Below are the code and all the weights of a small trained network. Each question names an input and a class and asks about switching units off, where a switched-off unit gives its printed mean instead of its output.

import numpy as np


def w(rows, s, z=0):
    codes = np.array(rows[::2]) - 128.0
    scale = np.full(codes.shape[1], s)
    scale[-1] = z or s
    return codes * scale


def norm(h):
    return h / np.sqrt((h * h).mean(-1, keepdims=True) + 1e-5)


def f(y):
    return y / 2 * (1 + np.tanh(0.7978845608 * (y + 0.044715 * y**3)))


def log_softmax(a):
    a = a - a.max(-1, keepdims=True)
    return a - np.log(np.exp(a).sum(-1, keepdims=True))


def net(x, mask):
    res = np.array(x, float).reshape(1, 7) / 4 @ E
    u = 0
    for l in range(2):
        y = f(norm(res) @ A[l][:, :-1].T + A[l][:, -1])
        res = res + np.where(mask[u : u + 7], y, B[l][:, -1]) @ B[l][:, :-1]
        u += 7
    return log_softmax(norm(res)[-1] @ U[:, :-1].T + U[:, -1])


A, B = {}, {}
E = w([
[144,199,161,194,154,91,102,139,123,127],'x0',
[111,143,143,48,170,147,2,69,180,199],'x1',
[214,165,170,66,144,68,133,197,32,92],'x2',
[133,71,182,109,164,103,184,117,120,135],'x3',
[187,216,128,233,138,26,154,157,115,168],'x4',
[176,161,145,115,226,39,95,59,130,219],'x5',
[18,69,179,156,111,63,148,111,131,80],'x6',
],0.0083)
A[0] = w([
[64,91,117,85,136,144,48,129,189,151,11],'L0N1',
[117,109,87,87,98,150,166,183,127,51,45],'L0N2',
[114,139,72,166,97,141,135,83,184,138,32],'L0N3',
[135,88,141,133,173,127,137,150,118,158,99],'L0N4',
[163,154,106,101,159,84,77,98,93,131,102],'L0N5',
[193,166,91,59,171,139,12,164,113,169,37],'L0N6',
[66,99,120,110,140,135,70,142,151,124,3],'L0N7',
],0.011,0.0046)
B[0] = w([
[71,99,161,148,5,111,63,61,149,120,199],'L0N1',
[127,94,185,165,113,167,169,117,15,113,221],'L0N2',
[125,108,47,134,151,122,86,151,108,115,161],'L0N3',
[149,148,105,112,143,130,95,142,160,37,135],'L0N4',
[132,147,165,143,79,133,161,160,139,191,206],'L0N5',
[179,192,185,125,144,197,157,121,180,177,255],'L0N6',
[77,113,137,162,97,126,133,114,170,141,156],'L0N7',
],0.012,0.0068)
A[1] = w([
[71,78,125,119,126,182,210,184,93,56,81],'L1N1',
[216,102,146,38,202,145,150,86,168,137,194],'L1N2',
[124,164,124,140,179,24,173,180,140,119,56],'L1N3',
[93,143,1,164,149,142,124,181,175,118,3],'L1N4',
[81,174,64,212,131,179,133,152,146,109,98],'L1N5',
[163,146,147,156,78,56,126,147,133,117,126],'L1N6',
[157,46,139,56,98,105,65,21,150,127,121],'L1N7',
],0.0099,0.0024)
B[1] = w([
[187,115,106,95,87,166,177,176,92,98,254],'L1N1',
[142,176,69,130,124,148,116,246,163,128,200],'L1N2',
[91,152,152,82,149,42,104,125,143,81,194],'L1N3',
[232,90,81,123,214,146,96,66,126,164,147],'L1N4',
[161,87,94,117,162,107,122,82,113,166,178],'L1N5',
[64,105,193,117,127,107,88,39,82,149,185],'L1N6',
[50,99,131,113,204,190,102,115,147,99,200],'L1N7',
],0.012,0.0072)
U = w([
[103,110,76,82,174,138,141,212,139,84,3],'0',
[139,82,135,134,59,181,214,166,30,90,151],'1',
[189,85,36,163,182,118,113,78,107,169,109],'2',
[7,93,136,122,104,201,79,61,160,147,189],'3',
[177,236,171,121,126,170,126,166,156,214,153],'4',
[90,149,177,126,158,2,124,105,88,123,128],'5',
],0.016,0.0039)

Each question gives the input, the list of numbers given to net, and the class t.
The units are the neurons (one row each of A and B). Each row of codes is followed by its name. A weight is (code - 128) times the scale printed after its matrix; where a second scale follows, it is the last column's (A, B and U).
mask holds one flag per neuron, layer by layer. A switched-off neuron (its flag False) gives its mean, the last column of its row in B, instead of its output. The means were averaged over made-up inputs and are rounded, as every weight is.
A unit's drop is (log p(t) with every unit on - log p(t) with that unit switched off) / (log p(t) with every unit on - log p(t) with every unit switched off).
The circuit of an input: a set's keep is (log p(t) with only the set's units on - log p(t) with every unit switched off) / (log p(t) with every unit on - log p(t) with every unit switched off). Starting from the 12 units with the biggest drops (on a tie, the unit counted first), units are removed one at a time, each time the one whose removal leaves the highest keep (on an exact tie, the one counted first), for as long as the keep stays at least 0.8.
circuit, biggest first: the units of the circuit, biggest drop first
k most important neurons: the k neurons with the biggest drops, biggest first
top k neurons in layer l: the k neurons of layer l with the biggest drops, biggest first
drop when u is switched off: that unit's drop, to one decimal
input [7,-5,2,6,-2,0,-1], class 5: most important neuron	(L1N3)
input [4,3,0,3,7,-8,-4], class 2: circuit, biggest first	(L0N6 L1N5 L0N5)
input [-2,-7,-3,2,-3,4,-8], class 2: 2 most important neurons	(L0N6 L0N2)
input [2,-5,-5,-7,5,-5,7], class 2: circuit, biggest first	(L1N4 L1N5 L0N3)
input [-7,-5,-1,8,-7,6,6], class 0: circuit, biggest first	(L1N2 L0N4 L0N1)
input [5,-3,-7,6,1,8,0], class 5: 2 most important neurons	(L0N6 L1N3)
input [-7,-4,8,7,-8,7,-4], class 0: 2 most important neurons	(L1N2 L0N4)
input [-3,1,0,-6,-5,-8,4], class 1: 2 most important neurons	(L0N2 L1N1)
input [-3,-2,6,6,-8,4,-1], class 0: top 2 neurons in layer 1	(L1N2 L1N7)
input [7,-6,8,4,1,-1,0], class 5: drop when L1N3 is switched off	0.2
input [4,-3,4,0,8,-5,-6], class 5: drop when L0N6 is switched off	0.1
input [-4,-1,-8,1,6,-1,1], class 2: drop when L1N7 is switched off	0.0
